zeped: [188 182 160 127]
Dil: [126 126 125 125]
nite: [ 87 118 118 118]
toz: [ 46 199  94 157]
zuri: [129 144 144 144]
Nuki: [127 128 117 126]
buse: [117 127 127 141]
Let: [122 127 127 141]
all zuri: [144]	2 3 4
all nite: [118]	2 3 4
all Dil: [125]	3 4

tepu: [192  38 155 134 133]
Reku: [ 34 157 225 225 133]
laz: [224  46 151 114  92]
raret: [170 170  92 171  92]
nanum: [141  67 162 116 125]
all raret: [171]	4
all Reku: [225]	3 4
all laz: [114]	4

Rera: [ 49 197 181  83 152 105 195 163  54  46  48 202  83  25 105]
Zib: [231 218  61 158 216 224 218 183 150  50  41 177 218 170  53]
diz: [135  92 195 130 227 220  83  69 197  40 129  50  63 177  78]
all Zib: [53]	15
all Rera: [49]	1
all Zib: [231]	1

sepet: [ 70 162 150 128  53 116  66  65 128  76]
gepev: [105 114 131  86  86 102 108  54 122 158]
Kaze: [133  77 103 103 103  77  76 131 203 104]
neto: [ 70 133 150 128  53 116 106  65 128 133]
lirel: [ 58  58 139  58 128 143 148  62 146 184]
Melib: [105 114 131 150  86 102  92  60  44 193]
all gepev: [86]	4 5
all neto: [65]	8
all lirel: [58]	1 2 4
all sepet: [65]	8
all Kaze: [76]	7

letun: [127  72 105 167 141 157]
mev: [125  72 105 166 141 134]
Vobab: [126 186 126 122 126 122]
mot: [209 152  55 186 128 122]
gop: [ 69  69  69 165 140  69]
mag: [185  72 105 134  56 165]
all Vobab: [122]	4 6
all gop: [69]	1 2 3 6
all mev: [166]	4
all Vobab: [126]	1 3 5
all mag: [56]	5
all gop: [165]	4

roro: [115 102 136 117 135 100 150 114  92 116 124 134 123]
Dez: [ 60 101 101 101 151 134 125 101 163  76  66  92  92]
bir: [134 139 148  89 139 139 153 154 119  79 139 134 164]
guk: [105  97 140 130 121 148 128 111 136 109 118 100 100]
all bir: [89]	4
all Dez: [101]	2 3 4 8
all bir: [148]	3
all guk: [97]	2
all bir: [139]	2 5 6 11

nop: [142  89  85 214]
bonof: [140  84  84 217]
biba: [147  59  75 210]
vov: [202  66 202 202]
sov: [144  55  77 205]
Gopip: [138 138  88  88]
Virod: [144  55  77 212]
Zipe: [155  73  64 199]
pudiv: [149  62  72 207]
vav: [156  77  62 201]
lozef: [135  44  91 221]
all bonof: [84]	2 3
all vov: [202]	1 3 4
all Gopip: [88]	3 4

zol: [136 128 135 137 129 135 128 115 122 126 124 136 121 135 137 128 131 125
 121 134]
tovi: [105  94  82  99  97  97  84 128 115  97 147  81 139 188 155  88  79 181
  64 166]
zavi: [159 213 132  65  71  79 133 207 191 201  90 121 203 133 146 157 150 136
 157 168]
rit: [100 132 102  98  99 102 131 167 157 163 110 125 166 132 135 151 139 177
 143 147]
all zavi: [150]	17
all rit: [99]	5
all zol: [135]	3 6 14
all zavi: [133]	7 14
all tovi: [97]	5 6 10

Toref: [217 212 114 211 162 123  92  70]
bupuz: [107 106 138 127 127 136 109 109]
rapo: [161 156 138 152 139 123 145 155]
mit: [ 67  67 127  69  90  69  67  72]
all bupuz: [106]	2
all rapo: [123]	6
all bupuz: [109]	7 8
all mit: [69]	4 6

noduf: [162 148  93 158 159 174  84 153 160  97 155  92 156 157  91 150 157 156
 159 160  88]
Tus: [109 118 145 116 114 145 148 118 114 144 119 113 116 113 146 116 113 118
 111 110 148]
burat: [ 66  92 189 174  71 193 205  89  65 190  75 184  61  76 193  80  74  82
  70  76 202]
nuruf: [105 111 101  98 165 165 167 103 165 156  90 101  98 105 163 108 101 108
 100 106 165]
Fodir: [181 159 173  62 176 176  62 162 162  76 174 173 171 173 173 162 174 168
 177 173 162]
all nuruf: [101]	3 12 17
all Tus: [113]	12 14 17
all Fodir: [173]	3 12 14 15 20
all burat: [190]	10
all Fodir: [62]	4 7

leki: [184  90 175 141 215 193 213]
zivu: [126  95 122 104  89 139 142]
Baf: [184 214 175 141 185 193 213]
all Baf: [213]	7
all Baf: [184]	1
all Baf: [185]	5

butak: [ 47 156 112  47 118 122  97 145 122 123  88 141 125 157 117  47]
gaf: [152 156 156 156 137 143 102 157 137 156  75 159 156 176 106 137]
Gikuf: [132 156 112  47 118 119  97 145 122 123  93 150 130 123 152 153]
maku: [144 156 154 121 154 122 155 154 144 154 161 105 140 113 154  90]
soni: [132 156 112 118 118 119  97 145 119 137 118 141 125 157 123 119]
all butak: [47]	1 4 16
all soni: [118]	4 5 11
all butak: [123]	10
all maku: [122]	6
all gaf: [156]	2 3 4 10 13
all soni: [141]	12
all maku: [154]	3 5 8 10 15

Zok: [150 110 163 119  59 137 161 111  95 128 102 115 102  84 104  86 102  71
 131 180  62 136  90 105  69 119 110 112 102  77  89 110 135 189 116  76
  55  77 108 106 118]
Dape: [129 151 163 162 191 136 161 153 167 148 160 153 161 172 159 172 159 179
 143 180 187 130 170 160 182 147 157 151 160 175 168 156 172 189 149 172
 190 176 172 158 150]
dob: [150 110 106  78  78 107 100 111  95 128 102 115  55  84 104  86 102  71
 131  78  55 134  90 105  69 119 110 112 102  77  89 110  55  61 116  76
  55  77 108  78 106]
zatub: [125 152 164 144 198 134 161 150 171 144  56 156 166 175 159 171 156 181
 135 184 191 130 177 161 185 144 159 148 162 178 169 154 134 196 147 174
 197 180 153 159 147]
roda: [148 114  98 103  59 137 101 111  95 123 102 115 101  85 105  85 101  73
 103  76  63 134  91 103  70 120 109 112 103  80  90 109 136  62 117  81
  58  79 108 106 116]
all dob: [78]	4 5 20 40
all dob: [55]	13 21 33 37
all roda: [103]	4 19 24 29
all Dape: [161]	7 13

Bam: [111  43 132 111 132 160 159  42 135 160 141]
kifa: [164 159 139 138  39 139 157  86 123  89 195]
velam: [ 42 112 132 131  99 131 131  42 135  42 154]
all velam: [131]	4 6 7
all kifa: [159]	2
all Bam: [132]	3 5
all Bam: [111]	1 4
all Bam: [43]	2
all velam: [42]	1 8 10

gugof: [116 113 135 115 117 115 130 134 115 136 140 111 113 133 135 113 142 114
 116 141 115 121 118 132 143]
pibe: [ 98  95 145  99  99  99 142 148  95 148 152  88  91 144 146  91 155  92
  99 154  94 110 106 140 106]
revam: [187 185  93 180 188 181  85  79 165  85  88 204 196  93  88 199  83 202
 165  89 195 165 169 104  94]
ged: [127 128 126 125 129 128 142 135 128 127 121 124 125 133 132 127 116 127
 129 120 126 129 129 133 115]
Teso: [143 148 114 141 144 144 148 133 145 117  99 143 143 128 127 148  88 146
 145  96 144 142 142 131  85]
karav: [152 156 113 151 151 121 130 118 154 111 101 159 156 121 116 158  95 155
 153  98 153 142 148 122  93]
all pibe: [98]	1
all ged: [126]	3 21
all revam: [165]	9 19 22
all karav: [121]	6 14

lil: [ 91  79 150  79  91]
Lib: [177 154  75  79 119]
Rakub: [63 88 79 79 79]
fad: [122 164 132  52 192]
Dilib: [157  53  88  79  53]
Kur: [164  73  73  73 134]
darep: [105  87 107  79 122]
Zigut: [ 73  89  73  79 115]
nev: [116 116  78  79 106]
suto: [183 144 135  79 127]
pag: [135  72 119  79 193]
all Zigut: [89]	2
all lil: [79]	2 4
all Dilib: [53]	2 5
all Kur: [73]	2 3 4
all Rakub: [79]	3 4 5

Pek: [108 129 145 126 126 130 132 111 108 101 135 158 124 125 135 124 123 110
 119 160 125 119 130  96 124 133 141 115 114 118 125 115 142 124 129 143
 145  95 124 145 135 140 143 121 151 133 118 133 128 124 127 123 120 121
 130 108 122]
fosi: [ 99 145 139 128 141 143 122 113 133 127 179 141 109 126 123 127 118 132
 121 110 124 162 115 116 120 140 113 136 131 112 128 147 159 129 127 117
 145 115 129 121 124 125 138 118 150 106 131 113 128 122 132 148 139 126
 133 135 128]
Zoz: [130 119 125 124 112 129 135 126 120 185  66 113 133 125 134 140 122 136
 114 130 147 119 147 129 138 125 143 127 125 115 129 125  99 132 135 131
 116 125 126 153 141 136 125 134 110 116 115 147 129 120 132 143 132 133
 108 121 121]
raram: [127 131 117 122 115 134 138 111 119 157 110 147 126 135 141 124 125 127
 117 148  95 122 142 107 138 153 146 130 132 140 131 134  26 128 131 116
 114 106 135 110 130 132 153 125 165 152 126 147 138 139 125 139 112 143
 131 137 141]
all Zoz: [129]	6 24 31 49
all fosi: [109]	13

Kapim: [211  58 203 217  58  65  76  58  68 200 204 203  58]
lape: [183 207  51  51  35 186 183  56 180  51  51 199  59]
sonan: [ 47  58  65 217 211 204  76  50 203 200 204  71 204]
all Kapim: [58]	2 5 8 13
all Kapim: [211]	1
all Kapim: [204]	11
all sonan: [204]	6 11 13
all lape: [51]	3 4 10 11

vavup: [178  94 134  80 132 182 179 177 194  80]
Lozer: [126 106 127 126 152 112 123 126 127 112]
situ: [111  99  99 183 144 183  99  99 183  35]
tebiz: [189 150 113 177 157 150 150 154 127 107]
all tebiz: [150]	2 6 7
all situ: [183]	4 6 9
all vavup: [178]	1
all Lozer: [112]	6 10
all vavup: [179]	7
all Lozer: [127]	3 9

puz: [ 50 149 149 217 183]
Repok: [177  86 218 164  57]
zovuk: [130  82 188 188 188]
devav: [ 98 112 210  87 189]
lomu: [ 98 112 210 202  79]
tofan: [ 98 210 210  87  87]
Tefum: [ 62 165 218  62  62]
Vazi: [124  53  53  83 140]
all zovuk: [82]	2
all Vazi: [53]	2 3
all Tefum: [62]	1 4 5
all tofan: [87]	4 5
all zovuk: [188]	3 4 5

Vosaz: [126 132 126 126 126 219  95 132 132]
larek: [ 24 125  86  86 189 125 153 121 125]
gem: [145 145 192 145 144 142 192 143 192]
Rodib: [141 152 152 157 131 143 141 193 151]
all Rodib: [193]	8
all gem: [145]	1 2 4
all Vosaz: [132]	2 8 9
all gem: [144]	5
all larek: [125]	2 6 9
all Vosaz: [126]	1 3 4 5
all gem: [192]	3 7 9

ripop: [100  52  52 205  52]
Disut: [133 160 112  86 150]
Zame: [102 195  55  76 195]
pozi: [146 163 139 158 110]
mige: [ 79 147  67  76 189]
tuse: [98 94 56 56 94]
foz: [ 98  94  66  56 193]
Vupem: [ 84 160 112  86 150]
Tozib: [132  83 175 150  62]
Nibe: [137 162  86  62 185]
Basar: [116  97  72  58 189]
Sovu: [148 146 127  72 127]
all tuse: [56]	3 4
all Disut: [160]	2
all ripop: [52]	2 3 5

sogud: [120 141 132 128 120 120]
duza: [ 74 112 171 128 120 119]
dafa: [171 141 171 141 120 111]
all dafa: [141]	2 4
all duza: [171]	3
all duza: [74]	1
all dafa: [120]	5
all sogud: [120]	1 5 6

zife: [139 124 138 145 135 130 105 131 135 137 119 144 120 118 217 134 134 126
 127 127 124 144  99 138 152 127 106 132 130 135 131 137 127 118 127  98
 137 132 113 135 126 138 127 129 127 129 118 128 115 137 133 140 151 136
 105 122 116 126 105 145]
Domon: [127 131 124 128 108 129 177 141 125 131 107 145 133 115 111 116 127 126
 131 158 139 133  77 169 139 128 127 124 133 127 122  99 108 125 133 150
 126 122 117 145 130 156 129 138 137 154 120 133 111 158 138 124 110 100
 131 136 122 118 155 118]
mer: [124 133 134 108 128 114  86 122 140 127 123 140 128 120 115 131 118 130
 123 133 121 100 127  68 128 127 136 132 124 140 147 115 133 136 129 113
 128 133 118 133 125 131 124 135 100 139 140 129 112 130 130 109 131 103
 154 134 152 141 137 127]
fofez: [122 133 134 108 128 114  86 122 140 127 123 140 128 120 115 131 118 130
 123 133 121 100 105  68 128 127 136 132 124 140 147 115 133 136 129 113
 128 133 118 133 125 131 124 135 100 139 131 129 112 144 130 109 131 103
 130 134 152 141 137 127]
pom: [140 126 126 134 126 137 103 132 135 125 135 129 125 135  82 117 135 154
 126 130 135 128  89 108 140 118 139 149 128 148 126 136 134 135 127 106
 129 130 127 120 131 144 125 126 162 131 117 122 131 153 128 158 146 148
 120 118 145 127 134 116]
Gamuv: [129 125 126 115 124 120 133 130 127 130 126 120 135 136 130 118 135 135
 124 123 133 121 134 158 156 116 116 142 129  93 140 111 137 130 120 114
 127 123 126 141 124 132 138 125  86 145 130 126 140 199 122  99 115 126
 129 134 125 121 126 116]
Ved: [115 125 133 151 141 109  97 131 141 115 134 112 127 140 189 128 117 135
 131 123 142 108  92 143 125 126 132 156 126 169 140 110 144 127 126 104
 132 117 132 127 131 111 138 132 103 126 135 127 124 105 133 187 110 120
  87 135 133 121 114 158]
kozi: [146 129 127 132 155 124 112 121 134 133 115 150 128 124 128 126 111 131
 127 127 123 118 154 157 163 125 135 108 126 128 138 140 140 127 134 125
 125 126 139 143 127 144 135 131 134 109 128 127 120 130 149 125 112 141
 117 153 120 133 143 144]
Tid: [115 132 132 123 115 120 153 137 147 107 125 127 145 104 127 124 126 125
 127 128  97 117 124 209 139 129 139 147 131 124 127 144 139 119 122 131
 117 134 134 120 125 130 127 129 118 130 120 124 117 153 128  81 136  93
 135 123 103 153 109 137]
lod: [133 132 129 136 103 122 135 129 120 123 123 135 131 125  55 121 130 131
 122 120 127 142 108 184 117 126 151 123 123 133 142 129 115 125 128 127
 134 132 125 135 126 109 128 126 126 126 115 127 117 126 144 163 132 122
  91 127 125 136 125 134]
ribe: [146 129 124 132 155 124 157 119 134 133 115 150 128 124 230 126 111 131
 127 127 123 118 154 157 163 125 135 108 126 131 138 134 140 127 134 125
 134 126 139 143 132 157 135 131 134 109 128 134 120 130 149 125 112 141
 117 153 120 133 143 144]
all fofez: [133]	2 20 33 38 40
all mer: [127]	10 23 26 60
all kozi: [128]	13 15 30 47
all Ved: [124]	49
all Tid: [127]	12 15 19 31 43
all ribe: [157]	7 24 42

dova: [ 46  53  65 205  59 186  77 181  59 169 191 186 165  74  72 186 186 174
  53 201 186  56 188  55 182  76]
feri: [ 46  53  65 205  65  63  77 181  59 169 191 187 165 165  72 186 186 191
 193 181 185 169 184  61 184  56]
Tibu: [ 83  59  55 193  79  82  61 173  70 162 170 166 173  73  77 179 187 177
 187 166 174  54 163  87 171  81]
virim: [ 46  53  65 205  59  63  77 181  59  66 191 187 165  74 187 186 186 174
 197 201 181  56  64  55 182  76]
all virim: [65]	3
all feri: [169]	10 22
all feri: [65]	3 5
all dova: [186]	6 12 16 17 21

Feka: [45 45 51 33]
Nuf: [137 120  46  46]
lapaf: [135 131 125 133]
bod: [135 122 122 122]
Tik: [133 133 135 121]
timol: [ 53 134 134  53]
all bod: [135]	1
all Tik: [121]	4
all timol: [134]	2 3
all Feka: [45]	1 2
all lapaf: [135]	1
all bod: [122]	2 3 4
all Nuf: [46]	3 4

dakip: [ 96  61 129  52  86  54 188  70 108 140 170 132 205 171 112 202 173 118
 177  81 103  91  76 197 150]
Zipi: [196  96 174  88 145  90  65 197  62 116 170 144  84  84 103 104 114 202
 136 163 102 157 168  99  92]
Nafa: [185 101 199 102 191 186 140  68 104  57 105 154  87  72  67 186 118  67
 131  78 100 161 188 175 112]
vufi: [105  83 160 132 106  73 143 175 183 161  68  67 196 196 173 160  68 199
 195  85 164 161 161 165 142]
bev: [ 72  53  81 138  97 160 191 167 200 106 102  78 116 195 122  61 165 194
 186 187 199 167  89 195 199]
zabed: [ 89  89  89  56 132 199  77  89  56 164 104 205 196  93 118  84  56  56
  66 175 124  56  94  75 194]
sediv: [187 165  80 188 205  88 179  71  83 160 164 125 149 169 118 156 136  92
 157 113 116  64  57 155  86]
fut: [ 66 197  89 155  93  95 108 169 185 114  69  82  98 172  70  83  51  53
 193  76 108 167 110 101 108]
fatob: [188 153 203  57  70 203 177 134  96  80 145  84 139 119  70 126  70 117
 102  84 182  70 182 170  59]
all vufi: [196]	13 14
all dakip: [132]	12
all fatob: [70]	5 15 17 22
all zabed: [89]	1 2 3 8

Fusep: [ 85 104 123  80  70 127 126 155 108  77 113 121 136  85 128  89 101 183
 121  79 128 137 129]
kule: [182 148 131 112 161 159 109 145 123 124 108  88 133  94 168 182 112 151
 104 168  98  86 136]
Bevu: [145  81 124 120  65 165 150 111 128 116 100 145 130 127 126  77 111 175
 128 126 177 148 142]
pelag: [ 68 163 128 100 165 105  98 166 116 108 136  93 136 108 147 177  68 124
 113 147  68  94 108]
sefe: [178 145 128 133 174 175 117 125 132 143 108  93 130 113 167 189 118 141
 108 167 115  86 138]
para: [110 119 137  87  75  76 121 134 107  78 143 137 136 100 104  76 115 146
 134  78 112 152 114]
Sib: [154 127 132 167 166 192 141  88 148 176 106 118 123 158 154 171 134 121
 121 154 153 105 145]
pitid: [151 102 125 171 160 194 145  87 149 177 106 122 121 157  67 162 134 126
 123 151 164 110 146]
Lupi: [ 92 160 137 104 140  52 105 165 113 100 163 127 132 113 110 127 136  97
 135 110  75 134 105]
piras: [143 138 125  73 107  93 104 176 106  74 131 108 138  76 130 120 108 155
 119 130  85 121 116]
all para: [78]	10 20
all pelag: [68]	1 17 21
all Fusep: [101]	17

zofu: [124 202  90 106 152 135 105 103 120 138 142 107 114 147  98 100]
tarel: [124 119 159 162 137 100 133 102 113 116 198 114 144 134 131  91]
rabu: [103 106 150 134 126  82 106 132  75 172 135 108 116 105 106 114]
Sapiv: [102 165 103 119  81  91 134 168 134 177  91  75 145 107 136 146]
daf: [108 177 145 140  76 122 146  84 123 188  87 104 132 125  93  98]
vamer: [120  66 131 173  76  76 147 123 140 106 122 173 158  98 157 137]
dopi: [146 165  76 144 153 157 109 193 114 192 207 115 139 114 171 109]
pofed: [105 119  77  97 174 162 124  99 118 128  77  77 112  77 158 134]
all vamer: [76]	5 6
all pofed: [77]	3 11 12 14
all zofu: [202]	2
all Sapiv: [145]	13
all tarel: [137]	5

